Here is a tiny trained network, its code and every weight. The questions are about switching its units off for an input and a class, where a switched-off unit gives its printed mean instead of its output.

import numpy as np


def w(rows, s, z=0):
    codes = np.array(rows[::2]) - 128.0
    scale = np.full(codes.shape[1], s)
    scale[-1] = z or s
    return codes * scale


def norm(h):
    return h / np.sqrt((h * h).mean(-1, keepdims=True) + 1e-5)


def f(y):
    return y / 2 * (1 + np.tanh(0.7978845608 * (y + 0.044715 * y**3)))


def log_softmax(a):
    a = a - a.max(-1, keepdims=True)
    return a - np.log(np.exp(a).sum(-1, keepdims=True))


def net(x, mask):
    res = np.array(x, float).reshape(1, 6) / 4 @ E
    u = 0
    for l in range(2):
        y = f(norm(res) @ A[l][:, :-1].T + A[l][:, -1])
        res = res + np.where(mask[u : u + 3], y, B[l][:, -1]) @ B[l][:, :-1]
        u += 3
    return log_softmax(norm(res)[-1] @ U[:, :-1].T + U[:, -1])


A, B = {}, {}
E = w([
[66,188,115,177,94,49,152,124,5,90,89],'x0',
[85,34,166,173,127,143,106,161,103,109,101],'x1',
[156,67,121,39,94,82,16,133,164,116,157],'x2',
[20,83,85,253,74,192,102,167,97,157,170],'x3',
[145,166,201,142,168,210,102,127,59,162,197],'x4',
[104,99,51,60,146,194,117,241,140,207,64],'x5',
],0.0066)
A[0] = w([
[162,186,212,124,205,222,109,168,86,143,200,162],'L0N1',
[70,90,118,109,138,112,42,174,197,189,44,250],'L0N2',
[192,214,129,22,140,51,122,73,182,2,153,217],'L0N3',
],0.0056,0.0019)
B[0] = w([
[194,117,177,205,63,129,82,102,121,76,95,216],'L0N1',
[167,83,151,148,149,252,101,108,192,163,57,223],'L0N2',
[85,26,100,89,103,148,103,142,93,105,118,253],'L0N3',
],0.014,0.0058)
A[1] = w([
[254,57,94,160,148,152,152,134,189,141,128,254],'L1N1',
[147,59,164,192,100,186,39,2,118,152,9,235],'L1N2',
[66,211,175,155,66,147,184,170,85,134,107,60],'L1N3',
],0.0055,0.003)
B[1] = w([
[184,132,183,110,110,164,141,59,139,42,103,188],'L1N1',
[79,232,162,106,155,129,159,236,176,88,252,248],'L1N2',
[110,43,100,156,175,149,127,155,115,194,85,134],'L1N3',
],0.013,0.014)
U = w([
[23,143,100,224,185,94,161,140,66,255,119,2],'0',
[126,193,160,97,145,183,185,160,192,99,167,214],'1',
[82,78,70,59,70,53,105,124,46,137,134,108],'2',
],0.0086,0.0024)

Each question gives the input, the list of numbers given to net, and the class t.
The units are the neurons (one row each of A and B). Each row of codes is followed by its name. A weight is (code - 128) times the scale printed after its matrix; where a second scale follows, it is the last column's (A, B and U).
mask holds one flag per neuron, layer by layer. A switched-off neuron (its flag False) gives its mean, the last column of its row in B, instead of its output. The means were averaged over made-up inputs and are rounded, as every weight is.
A unit's drop is (log p(t) with every unit on - log p(t) with that unit switched off) / (log p(t) with every unit on - log p(t) with every unit switched off).
The circuit of an input: a set's keep is (log p(t) with only the set's units on - log p(t) with every unit switched off) / (log p(t) with every unit on - log p(t) with every unit switched off). Starting from all 6 units, units are removed one at a time, each time the one whose removal leaves the highest keep (on an exact tie, the one counted first), for as long as the keep stays at least 0.8.
units of the circuit, in order: the units of the circuit, biggest drop first
top k neurons: the k neurons with the biggest drops, biggest first
k most important neurons of layer l: the k neurons of layer l with the biggest drops, biggest first
drop of u: that unit's drop, to one decimal
input [7,0,7,6,-5,-7], class 2: 2 most important neurons of layer 0	L0N2, L0N1
input [6,-8,-6,-5,-3,1], class 2: top 2 neurons	L1N2, L0N3
input [6,1,-8,1,7,7], class 0: top 3 neurons	L0N2, L1N3, L1N1
input [5,-4,2,-2,3,-3], class 2: 2 most important neurons of layer 0	L0N2, L0N3
input [4,-6,-8,0,-6,-3], class 2: units of the circuit, in order	L0N2, L1N2
input [7,3,-7,-8,3,8], class 0: units of the circuit, in order	L0N2, L1N2, L1N1
input [-2,2,-8,6,-8,-3], class 0: units of the circuit, in order	L0N2, L0N1, L1N2, L1N1
input [7,4,1,-3,0,-8], class 2: units of the circuit, in order	L0N2, L1N2, L0N1
input [6,3,-3,7,7,-5], class 0: top neuron	L0N2
input [6,6,-3,7,6,3], class 0: 2 most important neurons of layer 0	L0N2, L0N3
input [-1,-2,-3,-8,1,-8], class 2: drop of L1N2	0.1
input [1,-2,-7,1,0,-3], class 0: drop of L1N2	0.2
input [5,0,-1,4,1,-6], class 0: drop of L0N2	0.2
input [5,-3,6,1,3,0], class 2: most important neuron of layer 1	L1N2
